Here is a tiny trained network, its code and every weight. The questions are about switching its units off for an input and a target symbol, where a switched-off unit gives its printed mean instead of its output.

import numpy as np


def w(rows, s, z=0):
    codes = np.array(rows[::2]) - 128.0
    scale = np.full(codes.shape[1], s)
    scale[-1] = z or s
    return codes * scale


def norm(h):
    return h / np.sqrt((h * h).mean(-1, keepdims=True) + 1e-5)


def f(y):
    return np.maximum(y, 0)


def softmax(a):
    e = np.exp(a - a.max(-1, keepdims=True))
    return e / e.sum(-1, keepdims=True)


def log_softmax(a):
    a = a - a.max(-1, keepdims=True)
    return a - np.log(np.exp(a).sum(-1, keepdims=True))


def net(x, mask):
    ids = ['αβγδεζηθμξπφψ'.index(c) for c in x.split()]
    T = len(ids)
    res = E[ids] + P[:T]
    r = norm(res)
    for j in range(3):
        rows = slice(3 * j, 3 * j + 3)
        q, k, v = (r @ M[0][rows].T for M in (Q, K, V))
        z = softmax(np.where(np.tri(T) > 0, q @ k.T / 3**0.5, -1e9)) @ v
        o = O[0][rows]
        res = res + np.where(mask[j], z, o[:, -1]) @ o[:, :-1]
    y = f(norm(res) @ A[0][:, :-1].T + A[0][:, -1])
    res = res + np.where(mask[3:11], y, B[0][:, -1]) @ B[0][:, :-1]
    return log_softmax(norm(res)[-1] @ U[:, :-1].T + U[:, -1])


Q, K, V, O, A, B = {}, {}, {}, {}, {}, {}
E = w([
[87,99,112,40,62],'α',
[203,70,208,74,150],'β',
[134,219,136,40,45],'γ',
[191,135,132,164,190],'δ',
[172,140,112,69,125],'ε',
[189,135,132,166,190],'ζ',
[149,97,4,211,195],'η',
[71,149,124,162,113],'θ',
[168,218,82,114,189],'μ',
[190,140,157,210,16],'ξ',
[132,171,173,134,89],'π',
[121,153,189,133,183],'φ',
[86,43,170,200,116],'ψ',
],0.023)
P = w([
[113,166,162,202,94],'0',
[206,191,127,165,2],'1',
[189,199,138,149,42],'2',
[181,198,134,139,75],'3',
[173,153,108,130,101],'4',
[167,161,112,134,120],'5',
[171,181,132,119,137],'6',
[171,170,122,126,143],'7',
[141,184,136,117,161],'8',
[157,180,148,117,163],'9',
[175,185,138,114,139],'10',
[177,198,137,112,150],'11',
[188,192,120,99,142],'12',
],0.0054)
Q[0] = w([
[53,1,89,91,148],'h1',
[132,162,111,90,118],'h1',
[189,114,177,116,108],'h1',
[110,111,192,85,122],'h2',
[76,94,49,172,142],'h2',
[68,169,134,53,192],'h2',
[151,128,84,58,126],'h3',
[132,249,170,54,232],'h3',
[124,43,219,48,144],'h3',
],0.0087)
K[0] = w([
[218,108,161,192,35],'h1',
[107,66,94,172,130],'h1',
[152,17,143,85,193],'h1',
[163,84,156,145,124],'h2',
[162,191,106,58,129],'h2',
[171,254,151,135,207],'h2',
[79,182,73,12,103],'h3',
[99,182,181,59,232],'h3',
[168,19,138,64,145],'h3',
],0.0087)
V[0] = w([
[118,234,100,117,178],'h1',
[136,111,79,139,110],'h1',
[207,134,130,122,173],'h1',
[105,197,116,119,193],'h2',
[89,103,87,166,136],'h2',
[197,97,91,146,64],'h2',
[114,123,112,2,133],'h3',
[163,143,143,166,115],'h3',
[103,110,131,96,137],'h3',
],0.014)
O[0] = w([
[98,230,113,134,115,241],'h1',
[138,135,53,168,56,88],'h1',
[148,123,200,197,205,254],'h1',
[179,114,62,58,124,129],'h2',
[61,115,117,174,162,64],'h2',
[165,164,140,219,99,185],'h2',
[254,87,83,128,69,43],'h3',
[106,180,189,200,115,223],'h3',
[139,98,130,58,98,61],'h3',
],0.0091,0.0051)
A[0] = w([
[199,33,47,113,164,238],'n1',
[198,168,208,101,197,68],'n2',
[232,135,38,95,75,3],'n3',
[102,125,123,194,255,233],'n4',
[111,149,15,154,212,46],'n5',
[102,243,86,108,99,103],'n6',
[107,176,141,24,52,142],'n7',
[162,243,122,197,140,158],'n8',
],0.0098,0.0036)
B[0] = w([
[130,4,69,143,144,156],'n1',
[151,128,171,62,123,200],'n2',
[87,132,130,135,239,166],'n3',
[156,23,68,76,80,236],'n4',
[171,166,126,214,180,151],'n5',
[105,138,191,91,118,181],'n6',
[131,150,145,117,38,168],'n7',
[101,126,78,93,127,248],'n8',
],0.012)
U = w([
[121,70,62,108,28,83],'α',
[188,86,204,148,96,75],'β',
[174,170,94,111,59,183],'γ',
[116,158,127,140,184,132],'δ',
[177,160,115,155,121,170],'ε',
[115,160,134,137,198,221],'ζ',
[112,161,21,182,132,173],'η',
[24,147,38,75,143,131],'θ',
[124,251,61,119,203,27],'μ',
[157,171,137,211,122,234],'ξ',
[125,150,124,122,146,109],'π',
[80,115,166,32,175,1],'φ',
[67,66,133,143,132,146],'ψ',
],0.013,0.0054)

Each question gives the input, a string of symbols that net reads in full, and the target symbol t.
The units are the heads (3 rows each of Q, K, V and O) and the neurons (one row each of A and B). Each row of codes is followed by its name. A weight is (code - 128) times the scale printed after its matrix; where a second scale follows, it is the last column's (O, A, B and U).
mask holds one flag per unit, heads first, then neurons. A switched-off unit (its flag False) gives its mean, the last column of its rows in O or B, instead of its output. The means were averaged over made-up inputs and are rounded, as every weight is.
A unit's drop is (log p(t) with every unit on - log p(t) with that unit switched off) / (log p(t) with every unit on - log p(t) with every unit switched off).
The circuit of an input: a set's keep is (log p(t) with only the set's units on - log p(t) with every unit switched off) / (log p(t) with every unit on - log p(t) with every unit switched off). Starting from all 11 units, units are removed one at a time, each time the one whose removal leaves the highest keep (on an exact tie, the one counted first), for as long as the keep stays at least 0.8.
circuit, biggest first: the units of the circuit, biggest drop first
unit that matters most: the unit with the biggest drop
k most important neurons: the k neurons with the biggest drops, biggest first
heads that matter: for each layer, one digit per head in row order, 1 if its drop is at least 0.15 and else 0, layers parted by /
drop when u is switched off: that unit's drop, to one decimal
input γ η γ η ζ, target η: heads that matter => 110
input μ γ ψ ζ, target μ: unit that matters most => h1
input β ζ ζ, target β: heads that matter => 110
input α δ ζ, target α: 2 most important neurons => n4; n3
input φ θ ζ, target φ: heads that matter => 101
input β ε π, target β: heads that matter => 100
input π π ξ, target ξ: heads that matter => 010
input ψ ψ ζ, target ψ: heads that matter => 111
input μ ζ δ, target μ: circuit, biggest first => h1; n8
input β β δ, target β: heads that matter => 110
input β γ ζ, target β: circuit, biggest first => h1; n3
input γ ζ ξ η θ ξ δ, target η: circuit, biggest first => h2; h1; n8
input α ξ δ, target α: heads that matter => 100
input μ ζ θ δ, target μ: heads that matter => 101
input μ ε μ ε, target μ: drop when n8 is switched off => 0.0
input ξ η π, target ξ: drop when h1 is switched off => 0.1
input γ ξ β π, target ξ: drop when h2 is switched off => 0.7
